
[[ 202   61 -161 -268 -184 -158 -182   87 -219   18  253  279 -153 -238
   160 -148   81 -463   89  281  151 -370   10 -153   18  125   58  342
   354 -142 -116   99   32  -68   52 -160   83 -288 -226]
 [ -83 -105 -164  233    9  214  150   25  117  150  -66 -219    9   -1
    94   -6 -149  -36 -193 -210 -217  272 -120  227 -139 -157  -21  -34
  -120   40  321  -92   36    5  -71 -107   60  136    3]
 [  15  -47  181  -37  226  -20  -37  -98  -63  -27 -247  -35  144  225
   -87  -23  -73   94   -9  -98  -14 -133  -23 -102   52  159  -26   -2
   -46  -39 -300  138   -6  -61  -87  -57   29  -23  104]
 [ -38 -105   58  380  128  356  138  -23  -69   33 -242 -248   71   50
   -80  173   27  198 -339 -334 -258  162 -238  213  -57 -114  -12 -109
  -201   76  145  -62  -51  -12  -94 -145  167  282  216]
 [  -5  -40  -89 -136   39  -98  -10  -10  111  101  -10  -24   44   88
   117 -168 -211 -169   94   37    4   -4   60  -43  -48   66  -14   75
    31  -67  -40   64   69  -35  -55  -35  -55 -156 -127]
 [  94 -119  220   -4   75  -20 -219   21 -482  -70 -251  343 -211  -18
   -90  -33  339    6  -80 -114  -77 -280 -210 -151  181   82   -3  222
   274   71 -223  156   15 -128  106 -528  214  132  356]
 [-104 -114   38  -34   20  -61  -51  -21  -55  100 -156  102  -84   18
    52 -157   -8   26   13  -97 -134   73  -80   44   15   -6  -55   52
   133   46   81   58  135  -36   81 -282  -18   88  137]
 [-136  -82    3  321  -26  304  161  -40    2   92 -120 -246   67 -105
   -11  108    7  235 -292 -250 -288  235 -241  329 -103 -143  -45 -167
  -134   63  325  -99   44   48   -6  -98   57  292  142]
 [ 304   43  100 -165    7  -72 -257   43 -475 -134   16  321 -117  -94
   -42    1  279 -290  -17  152  156 -578  -84 -288  152  219   73  346
   303 -109 -439  186  -85 -131   14 -262  238 -180   28]
 [ -72  -71 -233   25  -28   43  108   28  223  180   33 -165   22   21
   179 -128 -275 -178  -17  -57 -112  221    9  137 -151  -89  -19   14
   -55  -24  251  -53   85   -4  -68  -24  -46  -51 -161]
 [-134  -19  145 -139   73 -113  -32 -130   25   48 -140   14  125   53
   -23 -126  -92  164   37  -10  -49  -26  -14   47   12  130  -80  -55
    68  -46  -68  101  143   21   50   -9 -120   15   46]
 [-190 -103  179  -60   33  -92  -69  -98  -91   67 -226  134  -30   -7
   -29 -146   50  237   -6 -110 -160   56 -114   93   54   41 -100  -28
   161   56   64   88  186    3  153 -258  -74  183  235]
 [-184  -62  -80   -5  -46    0   67  -49  162  164  -35  -85   32  -55
    99 -141 -176   54  -41  -70 -156  226  -44  218 -111  -59  -74  -59
    24    4  291  -27  169   47   52  -47 -111   80  -33]
 [ -80 -153  -67  197   85  151   78   24   29  126 -197 -106  -55   87
    53  -41  -88    4 -154 -254 -226  233 -130  133  -70 -126  -28    4
   -70   86  212  -34   44  -41  -40 -255   81  172  138]
 [-133  -31  -75  211  -61  230  167  -45  111  119  -10 -263  114 -118
    38   52 -107  133 -225 -141 -205  223 -147  323 -146 -105  -41 -146
  -121   -5  326  -96   68   73  -25   45  -12  168  -23]
 [  63  -41    8   49  212   77   53  -40   62   21 -163 -178  159  241
    -9    3 -193  -55  -61 -117  -16  -31   11  -63  -40   77    9   11
  -159  -54 -184   61  -63  -59 -181   30   63  -76  -34]
 [ 131 -112  202    7  238  -11 -128  -14 -274  -70 -311  130  -25  233
   -89  -22   98  -16  -19 -150  -23 -234  -89 -236  140  136   13  141
    54   21 -387  173  -63 -140  -70 -334  175    3  246]
 [-159   85  118   72  -23  144  122 -175   89   30   -9 -276  306 -128
   -72   97  -84  337 -177  -12 -101   28 -108  291  -98   75  -69 -251
  -109 -103  100  -14   84  123   -8  275 -113  107  -54]
 [-128  -52 -136  261  -94  272  186  -13  126  140   11 -283   77 -138
    76   52 -103   86 -238 -161 -238  270 -169  345 -164 -155  -30 -136
  -134   14  397 -129   59   64  -36   -1    8  180  -25]
 [  65    1 -120 -243 -154 -178 -143   48 -112   71  152  231 -131 -174
   160 -202   14 -311  120  196   59 -193    8  -74    6   82    8  240
   305  -90  -12   85  105  -45   83 -181   -7 -193 -146]
 [ -72   65  139   -7  127   61   69 -165   84   -5  -95 -218  301   67
   -93   53 -152  215 -112  -25  -17  -58  -21  108  -57  144  -49 -140
  -126 -111 -116   57   29   56  -84  246  -65    7  -52]
 [  87   18  -43  127 -286  156  228  -32  124   40  216 -485  379 -118
   192   66 -129   63  200  158  -79 -101  -82   60  -72  106   40 -357
  -264 -154 -160  -26  -66   22 -204  156 -163 -294 -263]
 [  98   59  100 -306   46 -217 -160  -75 -119  -41    9  158   89   24
     8 -130  -29 -127  143  194  156 -366   69 -195   68  264   -3  152
   193 -152 -368  189   45  -49   -2    5  -34 -248 -107]
 [  12  -87 -227  295   24  295  189   62  139  132  -27 -311   40   28
   110   64 -183 -130 -224 -215 -195  242 -113  196 -171 -170   23  -26
  -211   15  267 -117  -50  -13 -162  -51  118   73  -70]
 [ 239  -40  -65  -83  -82  -33 -205  128 -402  -25   50  331 -265 -159
    72  -65  248 -385  -29   82   41 -354 -116 -185   88   60   71  372
   330  -27 -151  102  -34 -131   52 -421  240 -101   41]
 [-139    9  300  241   71  260  105 -182 -119  -44 -221 -236  262  -65
  -196  207  108  522 -295 -190 -200   -2 -247  273   -3   59  -73 -282
  -141   -6    8    6   32   84    4   76   14  300  227]
 [-149  -27  -47 -113  -12  -89   31  -75  168  131  -19  -62   89   -1
    90 -163 -205   25   39   13  -70  112   16  122  -82   36  -67  -40
    43  -51  131   25  155   33   28   23 -141  -29  -89]
 [ 101 -136  -54   66  173   46   -8   55  -36   51 -197  -28  -44  232
    61  -69 -107 -195  -13 -165  -72    1  -33 -130    4    0   25  136
   -54   27 -130   58  -49 -125 -140 -261  138  -53   64]
 [-101   41  165 -161  124 -101  -13 -169   79   11 -120  -71  245   99
   -61  -72 -157  182   26   29   22  -89   32   25   -4  191  -72  -90
    -5 -109 -174  117  105   37  -19  158 -132  -52  -33]
 [ 137   16  -29  235  166  293  157  -31   60  -19  -73 -386  266  150
   -39  189 -167  -20 -213 -134  -41  -50  -62   38  -94   41   52  -80
  -311  -90 -149  -13 -165  -26 -279  180  136  -54 -103]
 [   1   22   76 -248 -179 -184 -221  -16 -312    5   79  371 -153 -296
    36 -152  230  -75   42  188   34 -295  -97  -21   83  131  -36  207
   430  -63  -38  125  157  -10  224 -262    5  -32   42]
 [ -80 -161 -183  168   18  122   95   61  105  178 -109 -104  -98   54
   141 -105 -148 -116  -98 -218 -220  293  -94  144 -105 -172  -20   42
   -46   82  307  -65   67  -42  -41 -267   56  113   51]
 [ 216  -11   14  339   41  359  202   -9  -20  -54  -33 -488  326  106
     6  253  -68   27 -112 -108  -86 -134 -138  -10  -48   62   88 -205
  -383  -91 -272  -18 -235  -47 -328  100  130 -120  -75]
 [ 362 -172 -310  481 -140  427  296  220   55   67  100 -577  138  130
   293  149 -140 -367   77 -135 -181   22 -147 -108  -95 -127  172 -139
  -461  -15 -151 -115 -316 -165 -447 -223  189 -290 -171]
 [  20   22  -99  239 -116  279  221  -25  125   58  111 -427  261 -104
    84  136 -137   50 -132  -33 -127   60 -116  221 -147  -26   24 -214
  -244  -92  106  -93  -54   51 -171  174  -12  -41 -174]
 [  40  -58  155  -28  236  -16  -34  -80  -58  -21 -250  -42  131  245
   -71  -27  -86   53   -3 -106  -10 -125  -11 -120   48  147  -17   17
   -59  -34 -302  134  -19  -69 -107  -73   48  -36   98]
 [ -76   -1   27 -164   49 -120  -17  -95   98   69  -48  -30  135   58
    42 -141 -175   13   72   50    7  -32   46   14  -34  121  -49  -10
    41  -87  -70   87  111    9   -8   54 -113  -96  -88]
 [  21  -95   18  424   90  405  172   -2  -71   22 -186 -316  101   36
   -56  213   19  154 -332 -315 -249  126 -242  196  -73 -111   13 -127
  -255   50  110  -77 -102  -14 -147 -113  190  230  161]
 [ -84 -216   19  141   75   63  -22   42 -127  110 -282   96 -184   83
    40 -111   58   20  -86 -274 -245  171 -174   51   32 -116  -35   84
    79  145  151   25   81  -84   49 -494  106  218  296]
 [ 516  173 -132 -178 -228   14 -307  175 -637 -171  378  415 -246 -433
    53   89  428 -664 -120  372  284 -815 -113 -290   92  197  172  567
   465 -213 -363  125 -172 -131   17 -211  393 -334 -220]
 [ 127  -76  -52  407  -31  396  213   43  -25   13  -39 -431  186   17
    53  207  -22   37 -170 -185 -194   31 -209  109  -78  -71   62 -185
  -321  -12  -23  -81 -166  -38 -239  -58  143   18    9]
 [ 261    1  136  -65  -64   -2 -295   75 -636 -134  -20  437 -260 -231
   -66   39  472 -208 -131   74   54 -542 -219 -198  180  134   60  374
   415  -30 -284  156  -52 -123  124 -460  313    5  199]
 [ 176   -1  -17 -167  181 -106  -53  -12   24   -9  -60  -42  133  245
    49  -96 -208 -258  126   64  135 -230  113 -250    7  195   37  139
   -39 -129 -395  146  -60 -105 -184   25   35 -305 -159]
 [ 278 -129 -135  427 -150  379  263  126   -9   20   64 -544  217   65
   203  173  -55 -132   76  -95 -179  -48 -178  -60  -44  -41  127 -232
  -407  -36 -206  -71 -257 -111 -361 -152  116 -221  -94]
 [-167  -85   44 -123  -36 -123  -52  -60   -4  115  -98  115  -39  -46
    62 -196  -37   76   56  -24 -117   73  -57   90    3   27  -79   13
   171   16  122   65  195    6  128 -201 -106   67   82]
 [ 132   18  -22 -172 -223 -100 -246   73 -424  -17  155  412 -264 -369
    71  -96  327 -263  -32  196   43 -377 -147  -60   83   80   24  330
   473  -58  -20   97   80  -55  195 -362  143  -50   21]
 [ -56 -109 -238  175   -6  169  148   59  178  181  -23 -211  -11   24
   156  -61 -220 -150 -121 -169 -187  282  -65  185 -160 -163   -7    5
  -118   31  315  -91   39  -14  -93 -111   41   50  -74]
 [  19   36   76 -295  -33 -222 -153  -63 -109    5   27  192   29  -63
    39 -170    0  -84  142  183   89 -268   31 -108   56  209  -28  123
   246 -116 -206  158  113  -20   75  -62  -71 -172  -73]
 [ 108  101   47 -258 -314 -138 -300   29 -528  -57  240  509 -256 -536
    23  -72  444 -191  -67  302   86 -501 -180  -12  106  142    9  336
   598 -105  -19  120  128   -7  293 -290  114  -32    7]
 [ 145 -155 -208  166  171  139   71  118   67   99 -134 -148  -50  256
   128  -49 -208 -341  -54 -213  -98  107  -14 -100  -70  -87   54  154
  -156   29  -26   -7 -106 -140 -224 -232  184  -84  -27]
 [  43  -91 -217  393  -26  388  224   74   92  111   -3 -380   65  -26
   105  136 -120  -92 -266 -231 -228  224 -170  228 -169 -187   42  -77
  -257   21  277 -147  -88  -11 -188  -57  149   96  -52]
 [ 297  147 -204 -302 -314 -128 -244  125 -362  -34  427  368 -203 -446
   162  -87  225 -580   27  419  232 -560  -27 -147   17  153   88  447
   478 -207 -118   96    5  -55   96 -123  153 -335 -316]
 [-176   -6  -97  175 -120  205  172  -58  154  138   49 -274  129 -187
    66   30 -119  151 -202  -89 -208  242 -141  375 -166 -103  -54 -173
   -93  -21  392 -106  107   99    9   91  -71  158  -70]
 [ 309   -9 -181  -12 -300   68 -264  223 -615  -35  244  475 -462 -480
   123   -3  486 -534 -173  148   19 -435 -246  -98   77  -39  106  513
   516  -19   53   37  -41 -122  158 -567  375  -39   32]
 [ -31  -13  208  280  148  297  116 -127  -89  -42 -227 -283  242   47
  -166  215   37  349 -297 -226 -169   -7 -206  176  -25   39  -25 -198
  -210  -10  -60    6  -55   28 -102   56   94  216  176]
 [ 235   32  165 -191   84 -109 -229  -11 -391 -128  -59  273  -36   -2
   -65  -20  197 -176   23  122  153 -526  -48 -289  151  254   46  265
   244 -111 -485  207  -56 -115   -7 -200  169 -177   52]
 [ 128  -94 -272  422 -105  416  265  119  105  108   83 -469  105  -26
   180  144 -137 -175 -164 -170 -217  174 -166  166 -167 -180   84 -118
  -323   -5  192 -155 -151  -33 -259  -69  143  -32 -132]
 [  70  -62  327  -74  253  -69 -152 -101 -286 -106 -333  143   67  215
  -166  -13  121  144   -2  -94   11 -302  -76 -213  166  228  -20   75
    79  -11 -467  209  -17 -100  -24 -219   97   21  260]
 [ -30  -34  221   42  239   54    2 -131  -54  -36 -283 -102  186  204
  -137   39  -54  220 -109 -162  -63  -72  -69   -8   31  129  -40  -69
   -99  -25 -230  110    0  -23  -81   -8   39   78  153]
 [-247  -84   42  118  -23   97   85  -89   71  135 -138  -97   38  -88
     8  -51  -52  257 -161 -172 -246  263 -153  310  -79  -88  -97 -141
     7   60  337  -42  173   68   98 -105  -73  263  135]
 [  53   16    1 -225 -224 -155 -227   33 -340   16  142  387 -219 -345
    81 -151  256 -193   20  202   32 -311 -113  -30   72   91   -5  265
   458  -60    4  102  134  -28  214 -307   52  -52    4]
 [  23   47 -279  110  -72  187  210    8  283  129  188 -391  213  -57
   161   28 -323 -183 -107   24  -49  132   19  196 -224  -48   28  -75
  -213 -130  200 -101  -25   47 -194  268  -27 -148 -354]
 [ 145  -88   -6  -12  199   -3  -34   21  -45   11 -170  -30   36  257
    32  -60 -124 -201   31  -92   13 -116   16 -198   22   91   33  137
   -59  -34 -281  106  -71 -123 -168 -159  119 -142   10]
 [-122  -20  175 -249 -115 -219 -198  -85 -246   26  -46  339 -103 -211
    -5 -185  190  113   65  113  -35 -189 -102   28   95  133  -79   96
   389  -20  -14  141  220   10  251 -258  -77   59  141]
 [  92  -56  -27   32  208   57   40  -10   65   33 -154 -153  121  249
    19  -19 -207 -129  -34 -115  -12  -34   22  -94  -37   68   20   52
  -147  -49 -187   61  -61  -76 -191  -13   78 -109  -46]
 [ 203   90   -5 -226 -244 -101 -282   67 -505  -70  232  444 -240 -428
    46  -54  379 -316  -47  282  130 -528 -137 -106   98  144   49  373
   514 -114 -128  123   44  -52  185 -286  175 -122  -40]
 [ -10 -134  -89  384 -268  325  238   54   15  112   45 -396  115 -163
   172   93   23  120  -29 -130 -311  171 -262  228  -79 -144   22 -295
  -216   40  206 -127  -34    2 -101 -200   -5   62   31]
 [ -41 -162  133  133  193   79  -18  -28 -124   29 -338    8  -30  181
   -61  -25   24  123 -112 -270 -179   59 -140   -2   52   -8  -38   22
   -27   91  -54   68   26  -75  -18 -325  111  183  284]
 [ -84  -73  357   82  270   65  -36 -166 -169  -62 -410  -20  151  194
  -216   61   69  389 -156 -241 -124  -73 -147   14   94  130  -73  -99
   -49   35 -234  129   28  -27   -9 -126   57  227  334]]

[ -99 -175 -322    3  155  365 -248  -18  120   54  190  -77  160 -411
  -40  -13  -17 -348  274  -13  156 -380 -297 -124  121  144 -198   92
   -3  -93  106   -3  157   99] : 31
[ 296  -55  298  -18 -131 -209  475  -95  141  -53  -64  -33   27  281
  123  114   45  350 -184   35  142  441  380  279 -101 -505   21  207
   -9  149   90 -271  -71  -26] : 2
[ 392 -112  369   50  -87 -327  558 -297  148 -166    0   24 -135  303
  176   86   19  460 -222  118  309  588  493  309  -98 -624   12  328
  -86   85   91 -380  -86  -84] : 8
[ -41    1 -166  -36 -181  289 -156   64   26  201   -7 -237  179 -201
  -46    0   29 -105   22   50  -69 -105 -303 -200   70  144 -104    8
   95  111   70  -97  277  143] : 44
[ -52  272  -78  107 -136  265 -480  125 -104  135  150 -346  236  -78
  -10   20  145   35 -110  -81 -186  -68 -194  -41  -29  248   19  -89
  191  362 -365   87  186 -125] : 21
[  22  -35 -124   13  -47  170  -81  -99   21   90   50 -124   72 -122
   10    5   -3  -44   41   73   39  -34 -143 -159   75   37  -94  143
   15   35   89 -146  257   88] : 14
[ 258   79  235  144 -320  -81   57 -198   24  -35   87 -294 -129   46
   91  -10  105  414 -345  184  197  499   71  120  -79 -245   -1  133
   17  273 -203 -312   95 -128] : 22
[ -73 -284  -81 -181  241  645 -173  577  157  -82 -131   23  455 -628
 -122 -163  136 -374  493 -432   56 -585  -17  171   85  236 -403 -115
  446 -266  207  279 -371   79] : 5
[ 343  112  374   13   66 -453  557 -242   -4  -89  -75  157   41  715
  220  207   -2  481 -199  -38  -42  536  729  264 -118 -582  185  347
  -45  195   68 -240    7 -101] : 35
[ 141  252  178    8 -231 -105  110    9  -58  149  -64 -198  183  392
   89  149   81  314 -264  -10 -231  324  182   52  -93 -167  144   61
   90  387 -129 -130  178  -40] : 28
[  61   38 -105   92 -262   41  -73 -233   64  156  178 -302  -27  -52
   35   76    5   80 -195  245  113  189 -278 -121   10  -83    6  120
 -128  247  -84 -271  352   45] : 19
[-148  205 -126  -21  -85  565 -589  442 -129  161  -49 -312  414 -343
 -104 -107  185 -147  114 -266 -304 -362 -257 -124   51  517 -150 -215
  442  186 -218  247   79  -20] : 17
[ -74  283 -194  127   24   20 -331 -140  -63  176  301 -217  215  219
   63  208   23  -23 -107    4 -179  -53 -119  -66  -33   49  174   73
  -83  400 -308   30  354 -100] : 61
[  27  175  -92   82   70   83 -234 -237 -199   69   44  -51   34  123
   69   -1  -17   83    9   47 -150   19   27 -324  100  164    2  228
   59   87  -19 -119  423    7] : 52
[ 186 -103  267  -91  143  226  114  262   -1 -185 -240   99  204 -123
   35 -144  127  140  182 -305   26   -9  436  189   21  -39 -235   96
  404 -157  144   36 -292  -43] : 68
[   0  184  -44   57 -161  170 -246   59  -40  149   83 -282  198   -2
    4   54   95   62 -114  -22 -133   22 -135  -47  -20   96   15  -20
  113  298 -197  -23  205  -43] : 36
[ -29   -8 -149   64  514   34 -127  -35  103 -102  353  152  313  128
   97  204    8 -211  251 -270   59 -304  277  287  -29 -162   43  167
  -68   87 -131  217 -103 -180] : 33
[  92   44   38  -58 -355   44  163   55   99  217  -73 -270  165   74
    5  113   57  131 -185   93  -57  206 -115    2  -43 -154    8   14
   33  262   44 -206  187  111] : 10
[ 132  188    2   99 -251 -296  185 -356   52  206  193 -221   15  465
  134  286  -35  252 -354  257  -26  418   -8   -2  -89 -367  241  199
 -273  442 -122 -314  409   -8] : 51
[  60 -190   79 -141  160  280  135  419  223  -70  -65   34  414 -195
  -19   30  118 -140  252 -350   69 -239  223  383  -46 -148 -197  -40
  261  -43  112  165 -391   -6] : 16
[ 162  217  124   43 -281 -172  156 -156  -24  167    1 -220   74  391
   99  168   37  319 -311  126 -135  400   97   -7  -76 -233  159  130
  -36  380  -95 -243  290   -7] : 47
[ 150  -11  -38  -33  -90 -293  439 -396   76  180   15   16   -3  455
  132  251 -137  148 -126  244   -9  319  110 -142   17 -405  132  344
 -276  141  277 -383  439  172] : 18
[  24  299  -36   98   87  -91 -158 -150 -136  111  154  -76  192  412
  112  185   14  129 -106  -52 -247   77  163  -51  -33  -31  186  159
  -17  339 -213   -4  304 -109] : 4
[  40 -250 -120  -89  -32  287   77   28  156   50  -46  -61  108 -341
  -37  -52  -11 -160  179   28  175 -141 -160  -87  107  -17 -242  115
   67 -153  292 -149   80  185] : 7
[  92  244  186   63  502  -19 -139  111 -168 -194   65  211  344  392
  142   82  111  141  157 -456 -234 -101  700  284  -62  -46   79  153
  265  136 -233  281 -193 -299] : 32
[ -69   34 -171   25  527  111 -177   47   44  -59  271  170  384  127
   79  178    7 -251  304 -324  -65 -388  269  195   -4  -40   30  140
   13   60  -92  264  -62 -133] : 49
[ 119   10  -51    4  144 -235  289 -363   18   66   87  133   44  429
  143  216 -114   83    3  100  -14  162  245  -89   33 -316  111  365
 -212   73  198 -235  334   72] : 1
[  44  -17   38   85 -205  495 -434  243   24  -49   56 -376  104 -595
  -74 -225  209   28  -17  -77  165  -77 -253   69   14  261 -272 -122
  341   89 -245   17 -107 -105] : 20
[ -46  241 -140  147   66  170 -460  -63 -122   72  242 -202  167    7
   40   49   74   -6  -30  -60 -121 -104  -90  -85    8  195   44   55
   71  274 -312   68  252 -145] : 0
[ 248 -247  166  -79   94  -72  470 -123  164 -121  -99  153   21   73
   99   28  -24  131   95   -7  232  182  361  149   20 -400 -128  290
    4 -153  334 -244  -81   77] : 67
